Look-ups in named tables: a row name and a column name give one cell, copied from the table.

ven:
|  | mana | fos | balut | gisam | gopa | buf | ruvoz | bag | rin |
|---|---|---|---|---|---|---|---|---|---|
| zadu | 174 | 186 | 112 | 134 | 72 | 124 | 204 | 74 | 238 |
| molineg | 169 | 178 | 114 | 131 | 39 | 109 | 203 | 81 | 231 |
| tun | 190 | 151 | 135 | 168 | 1 | 118 | 206 | 92 | 212 |
| pipapub | 171 | 148 | 142 | 163 | 39 | 128 | 189 | 114 | 183 |
| misazi | 178 | 170 | 123 | 145 | 133 | 132 | 177 | 91 | 217 |

balut of zadu: 112
fos of tun: 151
rin of zadu: 238
gopa of molineg: 39
bag of tun: 92
balut of molineg: 114
ruvoz of molineg: 203
rin of pipapub: 183
rin of misazi: 217
ruvoz of pipapub: 189
bag of molineg: 81
mana of pipapub: 171
gopa of tun: 1
balut of misazi: 123

dag =
fields: dasi, tigof
sed: [56.35, 17.74]
kofisu: [64.38, 73.89]
depu: [69.21, 88.80]

What is the tigof of sed in dag? 17.74
What is the dasi of kofisu in dag? 64.38
What is the tigof of kofisu in dag? 73.89
What is the dasi of sed in dag? 56.35
What is the dasi of depu in dag? 69.21
What is the tigof of depu in dag? 88.80
Row with the largest dasi: depu

bineb:
columns: nened, kiz, zug
sev: [33, 29, 53]
vef: [73, 43, 53]
vov: [24, 44, 44]
likipef: [31, 64, 37]
pes: [59, 23, 46]
kuvak: [58, 45, 89]
rab: [41, 38, 27]
dod: [76, 40, 34]
gumeba: [58, 49, 67]
sab: [31, 47, 43]
nevop: [25, 48, 74]
vub: [78, 43, 34]

kuvak, nened: 58
likipef, zug: 37
gumeba, zug: 67
sab, kiz: 47
dod, nened: 76
pes, zug: 46
vov, zug: 44
vov, nened: 24
vub, nened: 78
vef, nened: 73
Row with the largest zug: kuvak

binedu =
	nakomis	bavugi	pati	zaru	tobul	motok	guli	rumalu
mut	84	72	140	74	102	81	89	98
nit	79	78	96	83	96	87	85	92
mife	74	98	26	95	73	99	83	80
riv	94	63	177	78	94	83	94	91
koniv	86	75	191	69	91	84	100	92
tudu	75	102	83	86	73	101	86	87
gor	95	68	81	78	100	79	90	94
repasiv	107	65	219	72	80	85	104	84
febimev	80	82	43	80	101	84	83	97
fik	99	63	179	71	97	81	99	94
seg	55	99	70	82	94	90	80	95
kad	71	81	92	79	101	86	84	97

nakomis of riv is 94
motok of seg is 90
rumalu of riv is 91
bavugi of mut is 72
guli of riv is 94
tobul of koniv is 91

kiget
|  | fesovur | folezot | rivevag | lak | vafikib | suvebut | fumus | nopi | viv | vum |
|---|---|---|---|---|---|---|---|---|---|---|
| nep | 226 | -183 | -2711 | -317 | -1939 | -6998 | -851 | 520 | -589 | -1292 |
| zim | -2829 | -6733 | -7864 | 558 | 5457 | 2679 | -4225 | -2071 | 2653 | -4190 |
| takem | -801 | 4047 | -2350 | -492 | 2793 | -2552 | -6858 | -2537 | 690 | -1844 |
| bapop | -3052 | -3992 | -7639 | 1166 | 5632 | 2353 | -5029 | -126 | 147 | -3221 |
| funam | 2180 | -45 | 1775 | 5180 | -7251 | -133 | -6448 | 841 | -1295 | -44 |
| bulan | 20 | -2572 | -3230 | -1164 | 2441 | 284 | -2189 | 3218 | 6333 | -1190 |
| tinod | 1883 | -2469 | 7157 | 8717 | -722 | 1671 | -5406 | -2104 | 3119 | 114 |
| riliban | -2014 | -2260 | -5589 | -1693 | -4930 | -2073 | -1665 | -7432 | 3898 | -4024 |
| bosa | 4174 | 3677 | 1108 | 8402 | -8677 | 1931 | -6503 | 984 | 196 | -860 |
| nibeva | 3293 | -634 | 6176 | 7781 | -4149 | 3167 | -6792 | -848 | 1165 | 386 |

bulan, vafikib => 2441
bulan, fesovur => 20
nibeva, vum => 386
funam, folezot => -45
bapop, fesovur => -3052
takem, vafikib => 2793
nep, lak => -317
funam, vafikib => -7251
takem, viv => 690
bulan, rivevag => -3230
bapop, suvebut => 2353
zim, viv => 2653
tinod, fesovur => 1883
bapop, rivevag => -7639
Row with the largest nopi: bulan

